Here is a tiny trained network, its code and every weight. The questions are about switching its units off for an input and a target symbol, where a switched-off unit gives its printed mean instead of its output.

import numpy as np


def w(rows, s, z=0):
    codes = np.array(rows[::2]) - 128.0
    scale = np.full(codes.shape[1], s)
    scale[-1] = z or s
    return codes * scale


def f(y):
    return np.maximum(y, 0)


def softmax(a):
    e = np.exp(a - a.max(-1, keepdims=True))
    return e / e.sum(-1, keepdims=True)


def log_softmax(a):
    a = a - a.max(-1, keepdims=True)
    return a - np.log(np.exp(a).sum(-1, keepdims=True))


def net(x, mask):
    ids = ['γεζηλτ'.index(c) for c in x.split()]
    T = len(ids)
    res = E[ids] + P[:T]
    u = 0
    for l in range(2):
        q, k, v = (res @ M[l].T for M in (Q, K, V))
        z = softmax(np.where(np.tri(T) > 0, q @ k.T / 3**0.5, -1e9)) @ v
        res = res + np.where(mask[u], z, O[l][:, -1]) @ O[l][:, :-1]
        u += 1
        y = f(res @ A[l][:, :-1].T + A[l][:, -1])
        res = res + np.where(mask[u : u + 4], y, B[l][:, -1]) @ B[l][:, :-1]
        u += 4
    return log_softmax(res[-1] @ U[:, :-1].T + U[:, -1])


Q, K, V, O, A, B = {}, {}, {}, {}, {}, {}
E = w([
[228,84,133,158,142,168,86],'γ',
[106,175,175,147,218,111,1],'ε',
[43,114,139,222,191,226,246],'ζ',
[123,114,102,131,185,55,156],'η',
[135,141,77,191,108,91,197],'λ',
[118,88,107,88,144,143,93],'τ',
],0.016)
P = w([
[234,128,161,88,141,250,101],'0',
[65,197,140,235,225,159,1],'1',
[71,71,173,244,126,190,178],'2',
[83,141,120,189,92,183,121],'3',
[89,79,192,251,112,227,145],'4',
[89,146,132,212,132,184,40],'5',
[80,88,165,231,109,221,120],'6',
],0.0052)
Q[0] = w([
[152,60,113,95,190,146,117],'0.h0',
[11,48,111,196,125,180,84],'0.h0',
[93,90,172,200,209,111,105],'0.h0',
],0.011)
K[0] = w([
[214,74,96,78,189,215,100],'0.h0',
[254,87,141,122,133,159,121],'0.h0',
[197,145,113,218,149,168,116],'0.h0',
],0.0095)
V[0] = w([
[208,26,151,100,152,190,72],'0.h0',
[204,106,140,254,167,155,96],'0.h0',
[115,188,246,156,127,164,124],'0.h0',
],0.0085)
O[0] = w([
[150,184,70,79,171,97,1,216],'0.h0',
[97,184,142,136,45,134,192,250],'0.h0',
[132,46,245,94,125,108,174,156],'0.h0',
],0.011,0.014)
A[0] = w([
[98,87,168,3,141,101,47,190],'0.n0',
[219,80,178,114,123,188,141,110],'0.n1',
[104,172,95,124,4,58,116,249],'0.n2',
[49,118,195,109,237,152,175,202],'0.n3',
],0.0056,0.0019)
B[0] = w([
[222,82,145,150,162,105,147,209],'0.n0',
[131,167,82,83,113,100,133,135],'0.n1',
[199,79,104,245,82,205,138,254],'0.n2',
[237,254,182,68,92,109,157,204],'0.n3',
],0.0097,0.0069)
Q[1] = w([
[174,117,132,163,171,106,173],'1.h0',
[101,84,122,137,175,70,226],'1.h0',
[1,63,117,46,120,108,64],'1.h0',
],0.0092)
K[1] = w([
[226,115,76,131,97,188,52],'1.h0',
[55,132,146,176,64,118,110],'1.h0',
[2,101,195,226,112,139,69],'1.h0',
],0.0066)
V[1] = w([
[66,197,67,100,153,64,226],'1.h0',
[159,131,189,137,99,127,173],'1.h0',
[117,129,133,243,111,255,99],'1.h0',
],0.0074)
O[1] = w([
[203,215,103,203,170,75,132,1],'1.h0',
[1,180,88,32,131,46,152,197],'1.h0',
[39,126,48,141,149,168,32,120],'1.h0',
],0.0077,0.0092)
A[1] = w([
[134,158,168,121,254,122,106,57],'1.n0',
[172,191,101,119,103,97,100,115],'1.n1',
[152,36,166,163,152,230,99,250],'1.n2',
[151,163,152,126,114,68,158,178],'1.n3',
],0.0081,0.0019)
B[1] = w([
[79,156,173,131,134,96,25,173],'1.n0',
[177,16,98,59,77,131,175,205],'1.n1',
[154,205,98,45,148,151,207,254],'1.n2',
[183,1,64,193,174,133,126,233],'1.n3',
],0.0078,0.0079)
U = w([
[139,170,70,139,2,134,95,181],'γ',
[120,125,158,122,22,109,108,192],'ε',
[164,166,97,125,142,163,166,1],'ζ',
[153,114,45,136,117,94,143,119],'η',
[173,91,90,225,97,166,112,171],'λ',
[108,50,56,96,153,187,124,70],'τ',
],0.0078,0.0031)

Each question gives the input, a string of symbols that net reads in full, and the target symbol t.
The units are the heads (3 rows each of Q, K, V and O) and the neurons (one row each of A and B). Each row of codes is followed by its name. A weight is (code - 128) times the scale printed after its matrix; where a second scale follows, it is the last column's (O, A, B and U).
mask holds one flag per unit, layer by layer, with each layer's heads first. A switched-off unit (its flag False) gives its mean, the last column of its rows in O or B, instead of its output. The means were averaged over made-up inputs and are rounded, as every weight is.
A unit's drop is (log p(t) with every unit on - log p(t) with that unit switched off) / (log p(t) with every unit on - log p(t) with every unit switched off).
The circuit of an input: a set's keep is (log p(t) with only the set's units on - log p(t) with every unit switched off) / (log p(t) with every unit on - log p(t) with every unit switched off). Starting from all 10 units, units are removed one at a time, each time the one whose removal leaves the highest keep (on an exact tie, the one counted first), for as long as the keep stays at least 0.8.
circuit, biggest first: the units of the circuit, biggest drop first
most important unit: the unit with the biggest drop
top k neurons: the k neurons with the biggest drops, biggest first
top k neurons in layer l: the k neurons of layer l with the biggest drops, biggest first
input ζ ε ζ γ λ ζ ε, target η: most important unit -> 0.n3
input ζ η ε, target η: top 2 neurons -> [1.n3; 0.n3]
input λ τ ζ, target γ: top 2 neurons in layer 1 -> [1.n3; 1.n2]
input τ ε λ ζ ζ ζ ε, target ζ: circuit, biggest first -> [0.h0; 1.h0; 1.n2]
input τ λ λ τ, target ζ: top 2 neurons -> [1.n2; 0.n0]
input η ζ ε, target λ: top 3 neurons -> [1.n3; 0.n2; 1.n2]
input ζ η τ ε τ ζ ζ, target η: top 4 neurons -> [0.n3; 1.n3; 0.n2; 0.n1]
input τ λ λ, target ζ: circuit, biggest first -> [1.n2; 0.h0; 1.h0; 1.n3]
input τ ε η ζ, target ζ: circuit, biggest first -> [0.h0; 1.h0; 1.n2; 1.n3]
input ε τ η τ ζ λ ζ, target ε: circuit, biggest first -> [0.n0; 0.h0; 0.n3; 1.h0]
input η η ζ ε τ η, target λ: top 2 neurons -> [1.n2; 0.n2]
input ζ γ ε η ζ λ ζ, target η: top 2 neurons -> [0.n3; 0.n2]
input τ γ ε, target ζ: top 3 neurons -> [1.n2; 0.n2; 0.n3]
input ε γ η ζ, target ε: most important unit -> 1.h0
input γ τ τ ζ ε λ, target τ: top 2 neurons -> [0.n3; 0.n2]
input ζ γ η τ, target η: top 3 neurons in layer 1 -> [1.n1; 1.n3; 1.n0]
input ζ ε λ γ ζ γ, target η: top 4 neurons -> [0.n3; 0.n2; 0.n1; 1.n1]
input η γ ε, target λ: top 2 neurons -> [0.n2; 0.n0]
input γ ζ γ ζ ζ ζ ε, target τ: top 2 neurons -> [0.n3; 0.n0]
input ε ε τ ε ζ ε ε, target ε: most important unit -> 0.h0
input τ ε ε ζ, target ζ: top 2 neurons in layer 0 -> [0.n3; 0.n2]
input λ λ ε ε η ζ λ, target λ: top 2 neurons in layer 0 -> [0.n3; 0.n2]
input ε η ε τ ε ε, target ε: top 2 neurons in layer 1 -> [1.n0; 1.n2]
